Below are the code and all the weights of a small trained network. Each question names an input and a target symbol and asks about switching units off, where a switched-off unit gives its printed mean instead of its output.

import numpy as np


def w(rows, s, z=0):
    codes = np.array(rows[::2]) - 128.0
    scale = np.full(codes.shape[1], s)
    scale[-1] = z or s
    return codes * scale


def norm(h):
    return h / np.sqrt((h * h).mean(-1, keepdims=True) + 1e-5)


def f(y):
    return np.maximum(y, 0)


def softmax(a):
    e = np.exp(a - a.max(-1, keepdims=True))
    return e / e.sum(-1, keepdims=True)


def log_softmax(a):
    a = a - a.max(-1, keepdims=True)
    return a - np.log(np.exp(a).sum(-1, keepdims=True))


def net(x, mask):
    ids = ['αβδηθστψω'.index(c) for c in x.split()]
    T = len(ids)
    res = E[ids] + P[:T]
    u = 0
    for l in range(2):
        q, k, v = (norm(res) @ M[l].T for M in (Q, K, V))
        z = softmax(np.where(np.tri(T) > 0, q @ k.T / 2**0.5, -1e9)) @ v
        res = res + np.where(mask[u], z, O[l][:, -1]) @ O[l][:, :-1]
        u += 1
        y = f(norm(res) @ A[l][:, :-1].T + A[l][:, -1])
        res = res + np.where(mask[u : u + 24], y, B[l][:, -1]) @ B[l][:, :-1]
        u += 24
    return log_softmax(norm(res)[-1] @ U[:, :-1].T + U[:, -1])


Q, K, V, O, A, B = {}, {}, {}, {}, {}, {}
E = w([
[47,141,135,117,53,150,37,167,120],'α',
[180,114,103,98,150,169,170,201,254],'β',
[160,52,95,130,94,187,57,147,112],'δ',
[180,128,66,67,108,90,111,205,71],'η',
[167,201,173,118,102,99,129,130,223],'θ',
[105,95,208,151,150,106,86,188,215],'σ',
[165,78,55,128,81,219,43,93,143],'τ',
[50,87,116,14,61,145,101,235,141],'ψ',
[132,192,108,133,82,176,76,89,237],'ω',
],0.005)
P = w([
[77,185,126,172,136,130,131,96,105],'0',
[147,64,141,245,133,86,222,160,136],'1',
[107,149,117,42,37,147,201,49,161],'2',
[81,144,172,169,253,100,126,59,104],'3',
[193,128,82,127,47,59,26,196,127],'4',
[139,90,166,153,184,120,142,104,131],'5',
[129,149,129,58,16,119,178,68,166],'6',
[134,89,168,132,196,133,126,100,124],'7',
],0.0047)
Q[0] = w([
[163,117,60,213,131,65,26,205,195],'0.h0',
[149,184,153,235,218,105,56,255,39],'0.h0',
],0.0045)
K[0] = w([
[166,32,143,196,95,85,226,134,137],'0.h0',
[168,107,137,147,1,123,148,185,149],'0.h0',
],0.0063)
V[0] = w([
[59,193,177,91,71,53,69,53,91],'0.h0',
[83,163,1,238,185,156,55,112,104],'0.h0',
],0.0024)
O[0] = w([
[175,100,23,226,107,166,71,218,105,2],'0.h0',
[68,132,61,145,156,2,49,134,147,251],'0.h0',
],0.0046,0.00063)
A[0] = w([
[112,43,93,182,186,191,200,79,108,84],'0.n0',
[202,83,132,122,72,73,123,175,162,182],'0.n1',
[51,163,90,80,131,118,116,184,92,123],'0.n2',
[184,191,96,157,159,102,121,78,188,101],'0.n3',
[110,150,186,114,94,153,132,134,168,167],'0.n4',
[86,112,171,123,179,161,95,132,160,173],'0.n5',
[213,165,70,98,92,153,123,106,164,37],'0.n6',
[153,85,191,140,160,121,147,125,26,198],'0.n7',
[131,70,149,181,152,122,203,136,4,78],'0.n8',
[120,113,118,91,49,110,109,131,41,106],'0.n9',
[106,102,125,253,151,144,125,203,100,8],'0.n10',
[115,39,202,183,136,81,82,87,129,17],'0.n11',
[176,120,146,170,160,129,105,53,171,123],'0.n12',
[184,111,83,73,85,113,151,104,70,103],'0.n13',
[175,98,112,180,235,116,154,184,111,105],'0.n14',
[99,105,152,168,153,89,107,137,145,90],'0.n15',
[79,101,129,100,124,112,182,174,92,91],'0.n16',
[97,164,157,83,87,140,117,91,109,111],'0.n17',
[165,165,128,101,147,119,158,96,103,124],'0.n18',
[179,124,224,191,160,177,189,142,86,64],'0.n19',
[143,100,92,108,84,138,61,56,107,75],'0.n20',
[157,197,108,131,110,156,82,81,120,168],'0.n21',
[92,79,91,26,118,142,138,140,134,154],'0.n22',
[201,105,94,56,192,121,131,67,61,119],'0.n23',
],0.0046,0.0013)
B[0] = w([
[104,91,112,174,76,141,148,208,67,174],'0.n0',
[42,118,77,145,116,163,174,132,122,254],'0.n1',
[165,64,130,176,177,165,162,100,125,184],'0.n2',
[171,97,149,164,118,166,101,117,90,220],'0.n3',
[165,150,73,101,143,155,89,112,101,229],'0.n4',
[169,131,63,134,111,201,90,119,86,212],'0.n5',
[81,105,144,137,166,125,49,175,86,208],'0.n6',
[54,193,147,108,93,66,89,76,133,166],'0.n7',
[44,121,146,157,101,84,62,141,190,152],'0.n8',
[177,178,139,128,164,158,150,144,195,189],'0.n9',
[114,102,172,44,184,134,191,147,167,160],'0.n10',
[156,191,115,56,99,161,143,183,71,201],'0.n11',
[172,95,163,152,99,164,119,150,122,218],'0.n12',
[89,192,160,187,82,189,93,107,223,172],'0.n13',
[125,210,67,186,173,65,95,119,103,171],'0.n14',
[156,173,125,135,124,173,175,128,106,172],'0.n15',
[120,58,110,168,152,111,122,109,169,158],'0.n16',
[159,150,112,204,153,158,164,170,128,176],'0.n17',
[124,53,143,146,89,145,86,103,145,149],'0.n18',
[105,119,131,37,183,3,106,140,67,182],'0.n19',
[127,168,147,68,181,52,225,190,145,210],'0.n20',
[129,49,138,112,145,90,190,139,136,198],'0.n21',
[157,115,163,139,159,118,71,53,110,215],'0.n22',
[90,117,211,145,78,123,134,82,87,166],'0.n23',
],0.0036,0.0034)
Q[1] = w([
[182,68,255,150,189,84,94,215,52],'1.h0',
[128,155,125,149,156,213,171,29,97],'1.h0',
],0.0066)
K[1] = w([
[141,112,117,50,2,111,178,205,231],'1.h0',
[181,180,105,93,158,174,12,78,115],'1.h0',
],0.0072)
V[1] = w([
[228,246,252,206,184,63,140,165,179],'1.h0',
[246,8,65,149,55,152,128,20,199],'1.h0',
],0.0025)
O[1] = w([
[87,138,201,191,170,201,62,210,207,2],'1.h0',
[144,71,162,181,70,82,166,213,253,174],'1.h0',
],0.0046,0.0001)
A[1] = w([
[150,140,148,38,205,91,129,153,126,74],'1.n0',
[149,84,135,100,94,17,186,107,156,45],'1.n1',
[158,148,81,110,172,167,142,116,191,124],'1.n2',
[137,220,199,51,146,152,153,105,150,152],'1.n3',
[182,144,92,192,110,127,124,36,131,3],'1.n4',
[131,148,3,134,123,108,95,154,140,152],'1.n5',
[205,123,172,114,157,98,163,112,186,220],'1.n6',
[61,68,132,112,114,79,163,198,143,81],'1.n7',
[181,188,195,91,128,157,166,128,187,110],'1.n8',
[121,171,187,80,58,128,48,119,131,154],'1.n9',
[57,196,161,41,212,67,108,91,108,68],'1.n10',
[87,111,86,208,147,149,239,103,102,118],'1.n11',
[112,79,94,68,149,60,118,125,93,168],'1.n12',
[119,84,223,51,184,92,156,112,83,101],'1.n13',
[39,130,89,165,97,77,185,134,194,146],'1.n14',
[134,155,167,66,223,56,148,99,159,52],'1.n15',
[74,166,90,147,96,90,110,140,55,101],'1.n16',
[62,98,205,147,131,111,76,167,175,177],'1.n17',
[186,149,103,73,93,52,135,133,150,24],'1.n18',
[156,91,189,48,87,184,103,56,127,186],'1.n19',
[82,64,65,206,73,125,82,148,107,80],'1.n20',
[126,124,140,107,169,221,142,146,26,93],'1.n21',
[141,159,232,116,185,169,106,174,145,74],'1.n22',
[125,93,91,36,88,181,168,211,162,130],'1.n23',
],0.0043,0.0019)
B[1] = w([
[174,118,82,140,126,151,151,169,198,170],'1.n0',
[90,32,122,219,187,195,118,102,146,182],'1.n1',
[109,129,145,151,96,106,124,195,85,200],'1.n2',
[129,118,130,104,227,46,127,111,110,210],'1.n3',
[110,148,193,59,125,164,98,147,198,151],'1.n4',
[49,104,189,135,129,100,187,131,124,228],'1.n5',
[95,114,140,78,130,112,93,179,28,237],'1.n6',
[156,168,98,104,147,140,92,64,107,179],'1.n7',
[141,60,185,83,88,130,105,101,95,220],'1.n8',
[94,110,107,185,189,165,178,162,101,240],'1.n9',
[226,188,112,176,34,128,168,129,236,192],'1.n10',
[114,182,180,188,132,165,125,141,208,172],'1.n11',
[153,133,144,84,145,210,90,140,167,220],'1.n12',
[69,80,3,92,133,147,113,197,131,191],'1.n13',
[191,150,98,128,182,102,20,172,77,202],'1.n14',
[135,147,101,105,42,128,181,233,114,167],'1.n15',
[90,68,175,94,116,172,144,158,142,190],'1.n16',
[118,145,120,85,130,83,178,50,150,237],'1.n17',
[138,106,89,122,146,184,163,34,151,176],'1.n18',
[171,143,113,165,136,79,163,233,123,249],'1.n19',
[162,143,125,44,61,96,147,108,100,195],'1.n20',
[219,131,118,127,125,80,105,60,80,206],'1.n21',
[168,98,122,78,81,161,125,65,132,231],'1.n22',
[147,158,176,208,139,94,131,57,85,253],'1.n23',
],0.004,0.003)
U = w([
[90,126,126,214,217,109,201,216,114,217],'α',
[160,212,105,134,199,182,53,98,67,11],'β',
[188,182,48,62,97,118,204,127,194,166],'δ',
[168,78,125,211,33,117,240,93,92,38],'η',
[115,152,89,163,78,2,48,137,156,236],'θ',
[103,34,37,128,190,130,89,54,165,110],'σ',
[158,115,232,46,153,59,144,95,116,109],'τ',
[142,121,178,166,57,225,72,154,197,122],'ψ',
[39,126,83,61,45,160,125,125,58,195],'ω',
],0.0086,0.0012)

Each question gives the input, a string of symbols that net reads in full, and the target symbol t.
The units are the heads (2 rows each of Q, K, V and O) and the neurons (one row each of A and B). Each row of codes is followed by its name. A weight is (code - 128) times the scale printed after its matrix; where a second scale follows, it is the last column's (O, A, B and U).
mask holds one flag per unit, layer by layer, with each layer's heads first. A switched-off unit (its flag False) gives its mean, the last column of its rows in O or B, instead of its output. The means were averaged over made-up inputs and are rounded, as every weight is.
A unit's drop is (log p(t) with every unit on - log p(t) with that unit switched off) / (log p(t) with every unit on - log p(t) with every unit switched off).
The circuit of an input: a set's keep is (log p(t) with only the set's units on - log p(t) with every unit switched off) / (log p(t) with every unit on - log p(t) with every unit switched off). Starting from the 12 units with the biggest drops (on a tie, the unit counted first), units are removed one at a time, each time the one whose removal leaves the highest keep (on an exact tie, the one counted first), for as long as the keep stays at least 0.8.
circuit, biggest first: the units of the circuit, biggest drop first
most important unit: the unit with the biggest drop
k most important neurons: the k neurons with the biggest drops, biggest first
k most important neurons of layer l: the k neurons of layer l with the biggest drops, biggest first
drop of u: that unit's drop, to one decimal
input η θ θ θ τ ω η, target ψ: circuit, biggest first -> 0.n13, 1.h0
input θ β σ δ η, target τ: 2 most important neurons -> 0.n13, 0.n9
input θ α θ, target ψ: circuit, biggest first -> 1.h0, 0.h0
input δ δ τ η β θ ψ, target α: most important neuron of layer 0 -> 0.n9
input α β δ θ θ ψ, target σ: 2 most important neurons -> 0.n16, 0.n22
input η τ τ τ, target η: circuit, biggest first -> 0.n0, 1.h0
input ψ β ψ, target η: 2 most important neurons -> 1.n23, 0.n2
input σ τ θ α η θ η, target ω: 2 most important neurons of layer 1 -> 1.n5, 1.n16
input θ τ τ σ η, target σ: 2 most important neurons of layer 1 -> 1.n1, 1.n18
input τ β α σ β θ ψ, target β: 2 most important neurons -> 0.n22, 0.n20
input δ σ ψ, target δ: 4 most important neurons -> 0.n20, 1.n10, 0.n22, 0.n9
input ψ ω ψ, target η: 2 most important neurons -> 1.n23, 0.n22
input θ ψ σ θ ω, target η: 2 most important neurons -> 0.n6, 0.n21
input θ σ σ, target ψ: circuit, biggest first -> 1.h0
input τ θ δ θ σ, target ψ: circuit, biggest first -> 1.h0, 0.h0
input α ω τ ω τ, target θ: 3 most important neurons of layer 0 -> 0.n9, 0.n13, 0.n1
input δ δ ψ τ τ, target δ: 2 most important neurons -> 0.n20, 1.n10
input β β θ δ, target ω: 2 most important neurons -> 0.n0, 1.n13
input α ω β α β τ, target η: 2 most important neurons -> 0.n0, 0.n19
input η τ σ ω ψ, target σ: most important neuron -> 1.n1
input θ η θ β σ ψ σ δ, target ω: 2 most important neurons -> 0.n0, 0.n7
input β ω ψ β β, target θ: 2 most important neurons of layer 0 -> 0.n1, 0.n5
input τ θ τ β τ σ α, target τ: 2 most important neurons of layer 1 -> 1.n3, 1.n8
input η β δ, target α: 3 most important neurons -> 0.n20, 0.n13, 0.n22
input σ τ ω θ θ, target σ: drop of 1.n16 -> 0.0
input θ δ η, target ψ: drop of 0.n13 -> 0.8
input σ α δ β ω, target ω: drop of 1.h0 -> 0.8
input τ θ σ θ τ ω ψ, target ψ: drop of 1.h0 -> 1.0
input β θ τ, target τ: most important unit -> 0.n20
